[[-2.52  4.79  1.41 -2.80  0.85 -3.05]
 [ 4.95 -7.21 -4.20  3.59  1.14  4.21]
 [-0.41 -0.25  1.32 -1.32 -0.31 -1.02]
 [ 4.50 -4.66 -3.50  2.61  0.97  3.66]]
=>
[[ 3.66  0.97  2.61 -3.50 -4.66  4.50]
 [-1.02 -0.31 -1.32  1.32 -0.25 -0.41]
 [ 4.21  1.14  3.59 -4.20 -7.21  4.95]
 [-3.05  0.85 -2.80  1.41  4.79 -2.52]]

[[-2.30 -7.40 -4.08  3.20 -1.09  2.42 -1.34 -3.43]
 [ 4.44 -2.34 -4.10 -3.25  2.68  2.37 -4.83 -0.82]]
=>
[[-0.82 -4.83  2.37  2.68 -3.25 -4.10 -2.34  4.44]
 [-3.43 -1.34  2.42 -1.09  3.20 -4.08 -7.40 -2.30]]

[[-6.72 -2.99  3.24  4.03 -1.04 -1.26 -5.06  0.65 -1.69 -0.33  3.11  1.84
   0.74  4.30 -4.94]
 [-2.93 -6.11  1.64 -7.21  2.38  5.68 -4.61 -2.45 -1.81  6.66 -3.66  1.74
   2.73  2.61 -6.90]
 [ 4.66 -7.28 -0.05 -3.22 -2.56  4.32  3.36 -6.87 -0.87  3.90 -6.91 -1.74
  -0.84  3.35  7.42]]
=>
[[ 7.42  3.35 -0.84 -1.74 -6.91  3.90 -0.87 -6.87  3.36  4.32 -2.56 -3.22
  -0.05 -7.28  4.66]
 [-6.90  2.61  2.73  1.74 -3.66  6.66 -1.81 -2.45 -4.61  5.68  2.38 -7.21
   1.64 -6.11 -2.93]
 [-4.94  4.30  0.74  1.84  3.11 -0.33 -1.69  0.65 -5.06 -1.26 -1.04  4.03
   3.24 -2.99 -6.72]]

[[ 2.12  2.16 -5.29]
 [-3.68 -4.50 -7.20]
 [-0.69  4.74 -5.90]
 [-3.88  7.52 -0.16]
 [ 2.67 -7.18 -0.67]
 [ 0.69  4.51 -3.71]
 [-8.74  3.90 -6.21]
 [ 0.85 -3.58 -0.49]
 [-2.57  5.88 -4.29]]
=>
[[-4.29  5.88 -2.57]
 [-0.49 -3.58  0.85]
 [-6.21  3.90 -8.74]
 [-3.71  4.51  0.69]
 [-0.67 -7.18  2.67]
 [-0.16  7.52 -3.88]
 [-5.90  4.74 -0.69]
 [-7.20 -4.50 -3.68]
 [-5.29  2.16  2.12]]

[[ 0.44  6.00]
 [-1.28  1.39]
 [-4.51  0.50]
 [ 1.88  6.16]
 [-2.96 -6.12]
 [-3.72 -7.10]
 [ 0.43 -0.30]
 [-2.67 -7.13]]
=>
[[-7.13 -2.67]
 [-0.30  0.43]
 [-7.10 -3.72]
 [-6.12 -2.96]
 [ 6.16  1.88]
 [ 0.50 -4.51]
 [ 1.39 -1.28]
 [ 6.00  0.44]]

[[-2.41  3.63  1.17 -2.17 -2.49 -1.01 -1.74]
 [ 0.54 -3.02  1.68 -6.95 -1.37 -0.86  1.86]
 [-1.41 -0.41  0.03 -6.87 -0.78  0.30  0.19]
 [-0.78  1.50 -3.31  0.02  1.96 -2.91 -0.54]
 [-2.85  2.94  2.97 -0.56 -0.96  0.92  0.67]
 [ 1.90 -0.05 -0.27 -0.51 -3.08 -1.64  0.30]
 [-0.30 -1.12 -1.28  1.40  1.99 -1.44  0.98]
 [ 1.74  6.58 -0.73  0.55 -1.52 -1.24  0.40]
 [ 0.37 -1.16 -0.24  0.10 -1.34 -0.60 -4.86]
 [ 2.12 -0.80 -1.12  1.33 -1.47 -1.04 -1.80]
 [-1.14  0.04 -0.13 -7.58  0.21 -0.57 -0.09]]
=>
[[-0.09 -0.57  0.21 -7.58 -0.13  0.04 -1.14]
 [-1.80 -1.04 -1.47  1.33 -1.12 -0.80  2.12]
 [-4.86 -0.60 -1.34  0.10 -0.24 -1.16  0.37]
 [ 0.40 -1.24 -1.52  0.55 -0.73  6.58  1.74]
 [ 0.98 -1.44  1.99  1.40 -1.28 -1.12 -0.30]
 [ 0.30 -1.64 -3.08 -0.51 -0.27 -0.05  1.90]
 [ 0.67  0.92 -0.96 -0.56  2.97  2.94 -2.85]
 [-0.54 -2.91  1.96  0.02 -3.31  1.50 -0.78]
 [ 0.19  0.30 -0.78 -6.87  0.03 -0.41 -1.41]
 [ 1.86 -0.86 -1.37 -6.95  1.68 -3.02  0.54]
 [-1.74 -1.01 -2.49 -2.17  1.17  3.63 -2.41]]

[[-0.25 -0.58]
 [-4.80  0.62]
 [-4.85 -0.23]
 [-2.96  4.49]
 [ 2.62 -6.46]]
=>
[[-6.46  2.62]
 [ 4.49 -2.96]
 [-0.23 -4.85]
 [ 0.62 -4.80]
 [-0.58 -0.25]]

[[-2.29 -3.53  4.89 -1.76  1.29 -3.16 -4.40  3.21 -0.42 -3.49  3.99  0.46
  -3.47 -4.15]
 [ 6.39  4.06 -1.28  1.83 -5.60 -5.86 -7.29 -0.73  2.38  3.42 -3.14  2.89
   2.49  2.16]
 [ 4.18  4.44 -2.19  4.34  4.43 -2.08 -1.69 -5.63  4.67  1.58  1.50  3.81
   4.76  1.97]
 [-1.08 -3.26 -0.88 -2.47 -8.03 -0.05 -0.58  4.39 -4.38  4.45 -5.28 -2.91
  -5.29  3.61]
 [ 5.73  5.33  4.55  4.26  2.04 -5.28 -5.25 -3.34  4.70 -2.01  5.73  4.73
   4.67 -1.08]
 [-3.08 -4.74  0.88 -4.29 -8.46  2.02  1.25  5.46 -4.87  3.18 -5.45 -4.97
  -4.95  1.19]]
=>
[[ 1.19 -4.95 -4.97 -5.45  3.18 -4.87  5.46  1.25  2.02 -8.46 -4.29  0.88
  -4.74 -3.08]
 [-1.08  4.67  4.73  5.73 -2.01  4.70 -3.34 -5.25 -5.28  2.04  4.26  4.55
   5.33  5.73]
 [ 3.61 -5.29 -2.91 -5.28  4.45 -4.38  4.39 -0.58 -0.05 -8.03 -2.47 -0.88
  -3.26 -1.08]
 [ 1.97  4.76  3.81  1.50  1.58  4.67 -5.63 -1.69 -2.08  4.43  4.34 -2.19
   4.44  4.18]
 [ 2.16  2.49  2.89 -3.14  3.42  2.38 -0.73 -7.29 -5.86 -5.60  1.83 -1.28
   4.06  6.39]
 [-4.15 -3.47  0.46  3.99 -3.49 -0.42  3.21 -4.40 -3.16  1.29 -1.76  4.89
  -3.53 -2.29]]

[[ 0.12 -0.29 -0.81  0.31  0.21  0.76  0.40  0.19  0.47 -0.31  0.17 -0.49]
 [ 0.29 -0.09  0.10  0.16 -0.68  0.22 -0.78  0.44  0.45  0.09  0.53 -0.33]
 [ 1.03  0.41  0.09  1.31  0.37 -0.51  0.36  1.63  1.96  0.94 -0.44  1.31]
 [ 1.24 -2.01 -6.64  2.45  1.49  6.54  2.91  1.74  3.65 -2.55  1.27 -4.07]
 [ 0.93 -0.24  0.20  0.34 -1.91  0.75 -2.22  1.36  1.20  0.23  1.54 -0.76]
 [ 0.06 -0.12 -0.38  0.11  0.07  0.38  0.12  0.09  0.19 -0.12  0.03 -0.21]]
=>
[[-0.21  0.03 -0.12  0.19  0.09  0.12  0.38  0.07  0.11 -0.38 -0.12  0.06]
 [-0.76  1.54  0.23  1.20  1.36 -2.22  0.75 -1.91  0.34  0.20 -0.24  0.93]
 [-4.07  1.27 -2.55  3.65  1.74  2.91  6.54  1.49  2.45 -6.64 -2.01  1.24]
 [ 1.31 -0.44  0.94  1.96  1.63  0.36 -0.51  0.37  1.31  0.09  0.41  1.03]
 [-0.33  0.53  0.09  0.45  0.44 -0.78  0.22 -0.68  0.16  0.10 -0.09  0.29]
 [-0.49  0.17 -0.31  0.47  0.19  0.40  0.76  0.21  0.31 -0.81 -0.29  0.12]]
